Here is a tiny trained network, its code and every weight. The questions are about switching its units off for an input and a class, where a switched-off unit gives its printed mean instead of its output.

import numpy as np


def w(rows, s, z=0):
    codes = np.array(rows[::2]) - 128.0
    scale = np.full(codes.shape[1], s)
    scale[-1] = z or s
    return codes * scale


def f(y):
    return y / 2 * (1 + np.tanh(0.7978845608 * (y + 0.044715 * y**3)))


def log_softmax(a):
    a = a - a.max(-1, keepdims=True)
    return a - np.log(np.exp(a).sum(-1, keepdims=True))


def net(x, mask):
    res = np.array(x, float).reshape(1, 7) / 4 @ E
    y = f(res @ A[0][:, :-1].T + A[0][:, -1])
    res = res + np.where(mask, y, B[0][:, -1]) @ B[0][:, :-1]
    return log_softmax(res[-1] @ U[:, :-1].T + U[:, -1])


A, B = {}, {}
E = w([
[120,98,254,56,88,12,105],'x0',
[123,126,121,125,124,123,132],'x1',
[41,84,156,72,215,224,20],'x2',
[234,143,78,64,251,75,113],'x3',
[199,136,72,58,19,173,33],'x4',
[122,130,125,117,128,131,136],'x5',
[133,141,132,123,127,128,133],'x6',
],0.0063)
A[0] = w([
[189,153,110,142,85,74,196,48],'N0',
[205,120,111,91,201,100,131,3],'N1',
[165,162,87,186,85,54,148,88],'N2',
[139,106,54,176,143,178,159,53],'N3',
[94,144,156,150,191,117,193,19],'N4',
[109,168,54,151,146,166,141,35],'N5',
[129,186,75,195,147,172,130,159],'N6',
[96,100,182,87,85,38,121,43],'N7',
[139,132,74,163,135,216,165,68],'N8',
[150,150,84,70,21,174,90,132],'N9',
[169,139,84,78,193,81,124,19],'N10',
[131,142,59,199,142,170,141,129],'N11',
[1,88,146,159,53,178,109,49],'N12',
[74,113,164,193,28,143,142,39],'N13',
[184,147,118,167,69,85,186,75],'N14',
[185,155,85,73,44,160,84,11],'N15',
[121,146,143,155,43,136,199,118],'N16',
[56,131,141,189,190,95,197,58],'N17',
[97,145,165,134,188,131,207,59],'N18',
],0.0077,0.0041)
B[0] = w([
[72,102,137,109,163,195,79,202],'N0',
[232,242,152,235,144,168,144,177],'N1',
[80,100,146,97,179,200,98,205],'N2',
[126,172,200,72,70,100,117,181],'N3',
[102,96,87,209,56,105,53,156],'N4',
[120,175,210,88,62,99,84,164],'N5',
[134,120,169,60,102,99,152,222],'N6',
[148,156,216,41,51,96,127,203],'N7',
[120,136,220,68,87,64,96,198],'N8',
[86,80,47,183,104,100,153,254],'N9',
[235,248,130,236,141,164,127,174],'N10',
[129,124,201,65,92,100,157,215],'N11',
[207,200,128,169,211,175,154,241],'N12',
[253,210,141,192,151,136,165,217],'N13',
[55,99,131,78,192,211,52,211],'N14',
[73,91,66,226,76,46,90,199],'N15',
[175,146,119,139,207,168,112,214],'N16',
[76,68,21,201,68,64,79,198],'N17',
[68,122,79,167,87,88,89,165],'N18',
],0.0075,0.0049)
U = w([
[208,245,142,215,162,150,156,108],'0',
[77,92,47,213,65,33,95,93],'1',
[121,172,247,43,62,59,129,85],'2',
[113,118,122,110,164,140,174,255],'3',
[56,111,150,93,229,255,32,97],'4',
],0.0087,0.012)

Each question gives the input, the list of numbers given to net, and the class t.
The units are the neurons (one row each of A and B). Each row of codes is followed by its name. A weight is (code - 128) times the scale printed after its matrix; where a second scale follows, it is the last column's (A, B and U).
mask holds one flag per neuron, in row order. A switched-off neuron (its flag False) gives its mean, the last column of its row in B, instead of its output. The means were averaged over made-up inputs and are rounded, as every weight is.
A unit's drop is (log p(t) with every unit on - log p(t) with that unit switched off) / (log p(t) with every unit on - log p(t) with every unit switched off).
The circuit of an input: a set's keep is (log p(t) with only the set's units on - log p(t) with every unit switched off) / (log p(t) with every unit on - log p(t) with every unit switched off). Starting from the 12 units with the biggest drops (on a tie, the unit counted first), units are removed one at a time, each time the one whose removal leaves the highest keep (on an exact tie, the one counted first), for as long as the keep stays at least 0.8.
units of the circuit, in order: the units of the circuit, biggest drop first
unit that matters most: the unit with the biggest drop
k most important neurons: the k neurons with the biggest drops, biggest first
drop when u is switched off: that unit's drop, to one decimal
input [4,-8,8,0,7,1,-3], class 3: units of the circuit, in order	[N14, N9]
input [6,-5,2,8,-8,4,0], class 0: unit that matters most	N1
input [2,1,1,-5,3,-5,3], class 0: units of the circuit, in order	[N12, N13]
input [-1,5,-1,-5,-3,-4,-1], class 0: units of the circuit, in order	[N13, N12]
input [6,6,-6,-6,-3,2,-3], class 0: 2 most important neurons	[N13, N16]
input [5,7,-8,-5,5,-4,8], class 4: units of the circuit, in order	[N14, N0]
input [-7,5,2,3,-7,3,1], class 1: 3 most important neurons	[N17, N4, N18]
input [-3,-1,3,6,3,1,-6], class 0: units of the circuit, in order	[N10, N1]
input [-5,7,-8,1,3,-6,-1], class 4: units of the circuit, in order	[N14, N2]
input [7,-4,-4,-7,-6,-5,5], class 0: 3 most important neurons	[N13, N16, N12]
input [-3,7,1,-7,7,-2,1], class 0: 3 most important neurons	[N12, N13, N17]
input [-5,4,4,-5,6,3,1], class 1: 2 most important neurons	[N9, N15]
input [2,-7,-8,7,6,3,-5], class 4: 4 most important neurons	[N14, N0, N2, N13]
input [4,-4,3,-4,-5,1,-7], class 1: units of the circuit, in order	[N17]
input [7,4,-8,5,5,-5,-1], class 4: 3 most important neurons	[N14, N0, N2]
input [-7,3,7,-8,-8,0,-4], class 0: 4 most important neurons	[N12, N13, N9, N15]
input [-4,8,7,-2,2,-2,-8], class 3: units of the circuit, in order	[N14, N2]
input [6,-5,-2,-8,5,6,0], class 0: units of the circuit, in order	[N13, N12]
input [1,-3,-1,6,7,-7,-3], class 1: 4 most important neurons	[N15, N9, N12, N13]
input [7,-1,1,-2,-7,1,-8], class 1: units of the circuit, in order	[N17]
input [-3,-2,-6,-2,3,-2,-5], class 4: 3 most important neurons	[N14, N2, N0]
input [6,-6,-8,2,3,-6,-4], class 4: drop when N14 is switched off	0.2
input [-8,6,-8,-7,-5,7,7], class 2: drop when N3 is switched off	0.3
input [2,8,1,-1,-8,-8,2], class 1: drop when N10 is switched off	0.0
input [-6,4,5,-5,1,-8,-5], class 2: drop when N5 is switched off	0.1
